Below is a small trained network, with its code and all its weights. Each question gives an input and a target symbol and asks what happens when units are switched off, that is, made to give their printed mean instead of their output.

import numpy as np


def w(rows, s, z=0):
    codes = np.array(rows[::2]) - 128.0
    scale = np.full(codes.shape[1], s)
    scale[-1] = z or s
    return codes * scale


def f(y):
    return np.maximum(y, 0)


def softmax(a):
    e = np.exp(a - a.max(-1, keepdims=True))
    return e / e.sum(-1, keepdims=True)


def log_softmax(a):
    a = a - a.max(-1, keepdims=True)
    return a - np.log(np.exp(a).sum(-1, keepdims=True))


def net(x, mask):
    ids = ['αβγδεζηλξπστφψω'.index(c) for c in x.split()]
    T = len(ids)
    res = E[ids] + P[:T]
    r = res
    for j in range(2):
        rows = slice(3 * j, 3 * j + 3)
        q, k, v = (r @ M[0][rows].T for M in (Q, K, V))
        z = softmax(np.where(np.tri(T) > 0, q @ k.T / 3**0.5, -1e9)) @ v
        o = O[0][rows]
        res = res + np.where(mask[j], z, o[:, -1]) @ o[:, :-1]
    y = f(res @ A[0][:, :-1].T + A[0][:, -1])
    res = res + np.where(mask[2:26], y, B[0][:, -1]) @ B[0][:, :-1]
    return log_softmax(res[-1] @ U[:, :-1].T + U[:, -1])


Q, K, V, O, A, B = {}, {}, {}, {}, {}, {}
E = w([
[130,139,205,137],'α',
[120,48,137,78],'β',
[7,116,122,155],'γ',
[161,64,52,113],'δ',
[88,73,185,132],'ε',
[145,129,88,15],'ζ',
[145,101,191,75],'η',
[93,132,22,130],'λ',
[93,170,156,183],'ξ',
[146,195,56,134],'π',
[12,73,78,88],'σ',
[168,168,177,87],'τ',
[76,170,77,180],'φ',
[147,198,154,138],'ψ',
[174,181,96,68],'ω',
],0.015)
P = w([
[241,82,143,238],'0',
[223,87,141,220],'1',
[205,94,141,201],'2',
[186,102,142,184],'3',
[166,110,141,166],'4',
[148,117,141,147],'5',
[129,124,140,129],'6',
[113,132,139,112],'7',
[94,137,140,94],'8',
[77,145,139,77],'9',
[58,151,139,59],'10',
[40,160,139,40],'11',
[19,165,139,21],'12',
[3,172,138,2],'13',
],0.011)
Q[0] = w([
[144,88,179,94],'h1',
[116,185,177,157],'h1',
[170,170,106,100],'h1',
[178,76,190,195],'h2',
[21,115,254,79],'h2',
[138,52,245,83],'h2',
],0.045)
K[0] = w([
[168,85,219,72],'h1',
[112,212,206,164],'h1',
[213,203,114,69],'h1',
[54,72,162,60],'h2',
[253,153,192,111],'h2',
[196,59,236,116],'h2',
],0.044)
V[0] = w([
[25,169,120,2],'h1',
[44,166,116,24],'h1',
[95,141,125,91],'h1',
[124,125,120,125],'h2',
[129,128,135,142],'h2',
[122,136,135,124],'h2',
],0.0058)
O[0] = w([
[252,82,132,244,251],'h1',
[199,100,130,211,229],'h1',
[150,109,123,149,166],'h1',
[139,128,142,128,107],'h2',
[112,123,115,137,169],'h2',
[137,137,138,111,95],'h2',
],0.0037,0.0014)
A[0] = w([
[176,93,135,253,50],'n1',
[125,149,131,160,139],'n2',
[106,100,144,139,65],'n3',
[149,118,88,182,2],'n4',
[194,98,96,205,119],'n5',
[179,101,102,177,151],'n6',
[213,70,117,172,46],'n7',
[193,135,126,234,64],'n8',
[153,134,125,187,144],'n9',
[117,132,123,104,81],'n10',
[187,58,147,242,101],'n11',
[207,102,159,227,115],'n12',
[141,115,140,120,116],'n13',
[177,103,152,183,177],'n14',
[140,145,101,117,78],'n15',
[102,140,113,132,62],'n16',
[227,109,142,206,153],'n17',
[102,125,126,115,89],'n18',
[116,140,136,109,108],'n19',
[221,108,114,177,51],'n20',
[198,149,147,163,38],'n21',
[141,143,162,116,109],'n22',
[178,70,170,204,28],'n23',
[124,139,139,118,113],'n24',
],0.028,0.0083)
B[0] = w([
[221,127,220,52,173],'n1',
[134,81,106,93,251],'n2',
[132,168,129,143,220],'n3',
[43,65,198,123,151],'n4',
[126,125,96,210,218],'n5',
[146,202,114,148,242],'n6',
[200,41,79,132,182],'n7',
[180,215,161,163,171],'n8',
[108,75,136,167,221],'n9',
[114,135,150,167,172],'n10',
[61,152,62,67,223],'n11',
[201,208,167,148,171],'n12',
[112,144,93,139,184],'n13',
[106,67,146,184,242],'n14',
[117,164,152,157,193],'n15',
[142,92,134,101,189],'n16',
[207,193,139,94,228],'n17',
[154,157,127,134,210],'n18',
[134,108,107,128,192],'n19',
[66,145,164,19,175],'n20',
[47,63,190,178,172],'n21',
[122,79,96,110,242],'n22',
[103,117,252,158,170],'n23',
[137,112,112,117,173],'n24',
],0.042,0.0026)
U = w([
[184,60,195,156,235],'α',
[75,3,70,105,205],'β',
[100,62,117,35,144],'γ',
[160,84,61,148,50],'δ',
[52,102,159,120,106],'ε',
[188,126,102,77,113],'ζ',
[124,111,120,117,85],'η',
[92,99,105,184,23],'λ',
[123,110,117,118,68],'ξ',
[160,166,133,162,3],'π',
[86,144,72,101,252],'σ',
[125,106,118,118,37],'τ',
[125,110,121,121,114],'φ',
[126,107,119,119,42],'ψ',
[123,164,178,78,170],'ω',
],0.0064,0.0024)

Each question gives the input, a string of symbols that net reads in full, and the target symbol t.
The units are the heads (3 rows each of Q, K, V and O) and the neurons (one row each of A and B). Each row of codes is followed by its name. A weight is (code - 128) times the scale printed after its matrix; where a second scale follows, it is the last column's (O, A, B and U).
mask holds one flag per unit, heads first, then neurons. A switched-off unit (its flag False) gives its mean, the last column of its rows in O or B, instead of its output. The means were averaged over made-up inputs and are rounded, as every weight is.
A unit's drop is (log p(t) with every unit on - log p(t) with that unit switched off) / (log p(t) with every unit on - log p(t) with every unit switched off).
The circuit of an input: a set's keep is (log p(t) with only the set's units on - log p(t) with every unit switched off) / (log p(t) with every unit on - log p(t) with every unit switched off). Starting from the 12 units with the biggest drops (on a tie, the unit counted first), units are removed one at a time, each time the one whose removal leaves the highest keep (on an exact tie, the one counted first), for as long as the keep stays at least 0.8.
circuit, biggest first: the units of the circuit, biggest drop first
most important unit: the unit with the biggest drop
top k neurons: the k neurons with the biggest drops, biggest first
heads that matter: for each layer, one digit per head in row order, 1 if its drop is at least 0.15 and else 0, layers parted by /
drop when u is switched off: that unit's drop, to one decimal
input α ψ π π π σ β α, target β: heads that matter	10
input σ ω φ γ η η ψ φ δ, target δ: most important unit	n7
input δ ζ β ε φ φ, target β: circuit, biggest first	[n2; n9]
input ε σ ξ τ ε σ β, target β: circuit, biggest first	[n7; n11; h1]
input ψ ξ γ ξ τ β σ β ε ε ξ α τ, target β: circuit, biggest first	[n22; n19]
input ζ φ σ, target σ: circuit, biggest first	[n11; n6]
input λ γ ω φ δ δ λ β, target β: circuit, biggest first	[h1; n7; n11]
input ζ ψ δ ξ ψ α ζ ε φ, target α: circuit, biggest first	[h1; n1; n9]
input α ε η ω, target ω: circuit, biggest first	[n20; n17]
input δ ω δ ω η ψ ζ ζ λ ψ, target β: heads that matter	00
input ω σ ε ε β δ ζ η η ψ, target α: heads that matter	10
input η β β ξ α π λ α ε, target ε: circuit, biggest first	[h1; n23; n11]
input ξ π δ φ ξ τ, target α: heads that matter	00
input η ε σ η, target β: circuit, biggest first	[h1; n22; n17]
input ω γ β φ ψ λ σ, target σ: circuit, biggest first	[n11; h1; n6]
input ω δ ω σ α λ, target λ: most important unit	n5
input β τ ζ φ π σ ξ δ η ω γ ζ η, target β: heads that matter	00
input δ ξ τ γ δ λ ξ, target β: circuit, biggest first	[h1; n2; n17; n6]
input λ γ δ φ τ β ξ β σ φ ω η, target α: heads that matter	10
input ψ ε ω δ η ζ β σ ω σ α, target α: circuit, biggest first	[h1; n12; n14]
input ε σ λ η τ φ, target α: circuit, biggest first	[n1]
input τ δ ζ ω ω ω α ξ σ β τ φ α, target β: heads that matter	00
input λ β ξ φ δ σ ζ τ φ, target β: top 2 neurons	[n2; n17]
input ω ζ σ ε λ, target λ: drop when h1 is switched off	2.0
input η η λ η ω, target ω: drop when h1 is switched off	0.3
input β β σ β ξ φ ξ σ γ δ σ ψ ψ, target β: drop when h1 is switched off	0.2
